Here is a tiny trained network, its code and every weight. The questions are about switching its units off for an input and a class, where a switched-off unit gives its printed mean instead of its output.

import numpy as np


def w(rows, s, z=0):
    codes = np.array(rows[::2]) - 128.0
    scale = np.full(codes.shape[1], s)
    scale[-1] = z or s
    return codes * scale


def norm(h):
    return h / np.sqrt((h * h).mean(-1, keepdims=True) + 1e-5)


def f(y):
    return np.maximum(y, 0)


def log_softmax(a):
    a = a - a.max(-1, keepdims=True)
    return a - np.log(np.exp(a).sum(-1, keepdims=True))


def net(x, mask):
    res = np.array(x, float).reshape(1, 8) / 4 @ E
    u = 0
    for l in range(3):
        y = f(norm(res) @ A[l][:, :-1].T + A[l][:, -1])
        res = res + np.where(mask[u : u + 9], y, B[l][:, -1]) @ B[l][:, :-1]
        u += 9
    return log_softmax(norm(res)[-1] @ U[:, :-1].T + U[:, -1])


A, B = {}, {}
E = w([
[138,129,134,128],'x0',
[128,128,130,127],'x1',
[91,2,134,45],'x2',
[45,145,188,42],'x3',
[122,129,127,129],'x4',
[126,129,128,128],'x5',
[97,74,219,193],'x6',
[127,128,127,128],'x7',
],0.005)
A[0] = w([
[155,64,28,129,2],'0.n0',
[153,44,119,91,146],'0.n1',
[99,153,54,232,121],'0.n2',
[195,133,222,25,159],'0.n3',
[109,220,148,174,196],'0.n4',
[105,89,195,202,151],'0.n5',
[209,146,125,102,109],'0.n6',
[151,208,54,2,148],'0.n7',
[116,92,213,187,57],'0.n8',
],0.0074,0.0055)
B[0] = w([
[161,57,73,13,147],'0.n0',
[42,131,19,67,216],'0.n1',
[156,153,65,147,197],'0.n2',
[134,198,119,162,221],'0.n3',
[79,200,148,179,249],'0.n4',
[105,87,132,253,234],'0.n5',
[97,72,123,68,156],'0.n6',
[130,225,90,199,253],'0.n7',
[173,139,125,32,179],'0.n8',
],0.0057,0.0047)
A[1] = w([
[233,164,25,69,143],'1.n0',
[85,149,141,68,230],'1.n1',
[139,49,184,59,112],'1.n2',
[171,202,65,63,251],'1.n3',
[114,143,26,206,126],'1.n4',
[127,52,146,217,186],'1.n5',
[1,52,202,95,156],'1.n6',
[131,89,18,195,115],'1.n7',
[186,35,90,121,118],'1.n8',
],0.007,0.0024)
B[1] = w([
[158,76,223,94,215],'1.n0',
[100,132,183,178,207],'1.n1',
[148,135,106,139,162],'1.n2',
[113,57,122,1,250],'1.n3',
[208,124,137,153,255],'1.n4',
[126,193,98,135,216],'1.n5',
[186,105,135,137,252],'1.n6',
[133,126,122,159,222],'1.n7',
[36,109,46,154,164],'1.n8',
],0.009,0.0047)
A[2] = w([
[87,207,98,119,2],'2.n0',
[77,197,199,130,133],'2.n1',
[99,136,123,187,141],'2.n2',
[208,119,141,152,140],'2.n3',
[3,78,152,127,84],'2.n4',
[75,152,77,24,233],'2.n5',
[155,61,195,153,100],'2.n6',
[169,122,53,111,193],'2.n7',
[115,138,210,26,27],'2.n8',
],0.013,0.0029)
B[2] = w([
[205,127,198,9,165],'2.n0',
[120,62,155,116,225],'2.n1',
[48,66,162,124,210],'2.n2',
[170,167,78,75,207],'2.n3',
[210,198,89,135,218],'2.n4',
[75,162,193,138,255],'2.n5',
[192,173,79,70,191],'2.n6',
[116,74,166,156,219],'2.n7',
[96,135,3,198,214],'2.n8',
],0.0071,0.0061)
U = w([
[254,159,90,96,223],'0',
[125,223,218,45,4],'1',
[161,173,130,237,176],'2',
[87,114,240,179,144],'3',
[101,14,111,40,111],'4',
[27,176,86,94,176],'5',
[113,13,71,196,4],'6',
],0.019,0.0027)

Each question gives the input, the list of numbers given to net, and the class t.
The units are the neurons (one row each of A and B). Each row of codes is followed by its name. A weight is (code - 128) times the scale printed after its matrix; where a second scale follows, it is the last column's (A, B and U).
mask holds one flag per neuron, layer by layer. A switched-off neuron (its flag False) gives its mean, the last column of its row in B, instead of its output. The means were averaged over made-up inputs and are rounded, as every weight is.
A unit's drop is (log p(t) with every unit on - log p(t) with that unit switched off) / (log p(t) with every unit on - log p(t) with every unit switched off).
The circuit of an input: a set's keep is (log p(t) with only the set's units on - log p(t) with every unit switched off) / (log p(t) with every unit on - log p(t) with every unit switched off). Starting from the 12 units with the biggest drops (on a tie, the unit counted first), units are removed one at a time, each time the one whose removal leaves the highest keep (on an exact tie, the one counted first), for as long as the keep stays at least 0.8.
units of the circuit, in order: the units of the circuit, biggest drop first
unit that matters most: the unit with the biggest drop
top k neurons: the k neurons with the biggest drops, biggest first
k most important neurons of layer l: the k neurons of layer l with the biggest drops, biggest first
input [-4,7,7,7,6,-1,-8,-4], class 5: units of the circuit, in order : [2.n8; 2.n5]
input [-7,7,2,0,-7,3,-5,6], class 4: units of the circuit, in order : [1.n3]
input [7,-8,2,7,-4,-1,6,-1], class 0: units of the circuit, in order : [2.n6; 1.n6]
input [5,-7,8,2,-7,6,7,5], class 0: top 2 neurons : [2.n4; 2.n6]
input [5,1,8,5,-2,-4,-4,4], class 5: units of the circuit, in order : [2.n8; 2.n5]
input [8,-8,2,3,-2,2,-5,-5], class 5: 2 most important neurons of layer 2 : [2.n8; 2.n5]
input [3,2,5,1,6,8,8,6], class 0: top 2 neurons : [2.n6; 1.n6]
input [-3,4,4,1,-6,-2,-6,-6], class 5: top 3 neurons : [2.n8; 2.n5; 1.n6]
input [2,5,8,-1,1,-3,8,6], class 6: 2 most important neurons of layer 0 : [0.n5; 0.n1]
input [3,-8,-1,6,-3,2,2,7], class 3: units of the circuit, in order : [1.n3; 2.n1]
input [-6,-6,-1,4,-8,4,-6,-4], class 1: top 3 neurons : [0.n7; 2.n0; 2.n5]
input [2,-8,-7,3,-8,7,0,0], class 1: top 3 neurons : [2.n0; 0.n4; 0.n5]
input [-5,-6,-7,7,-5,-1,1,1], class 3: 2 most important neurons of layer 1 : [1.n5; 1.n3]
input [2,-1,-4,1,1,-4,-2,7], class 1: unit that matters most : 0.n4
input [-5,-5,-2,5,2,7,-5,8], class 1: top 2 neurons : [0.n7; 2.n0]
input [7,7,-5,2,6,6,-7,-8], class 1: 2 most important neurons of layer 1 : [1.n3; 1.n6]
input [2,-7,5,2,-6,-3,-5,-7], class 5: top 2 neurons : [2.n8; 2.n5]
input [0,-5,8,4,6,6,-1,0], class 5: top 4 neurons : [0.n1; 0.n5; 2.n8; 2.n5]
input [7,8,-2,5,-5,-5,-8,7], class 1: top 2 neurons : [0.n7; 2.n0]
input [-7,-4,-3,6,0,6,-6,6], class 1: unit that matters most : 0.n7
input [-5,-4,1,-1,-7,4,-8,-6], class 4: 2 most important neurons of layer 2 : [2.n4; 2.n7]
input [5,-4,7,-6,5,-8,-2,5], class 4: 2 most important neurons of layer 0 : [0.n5; 0.n0]
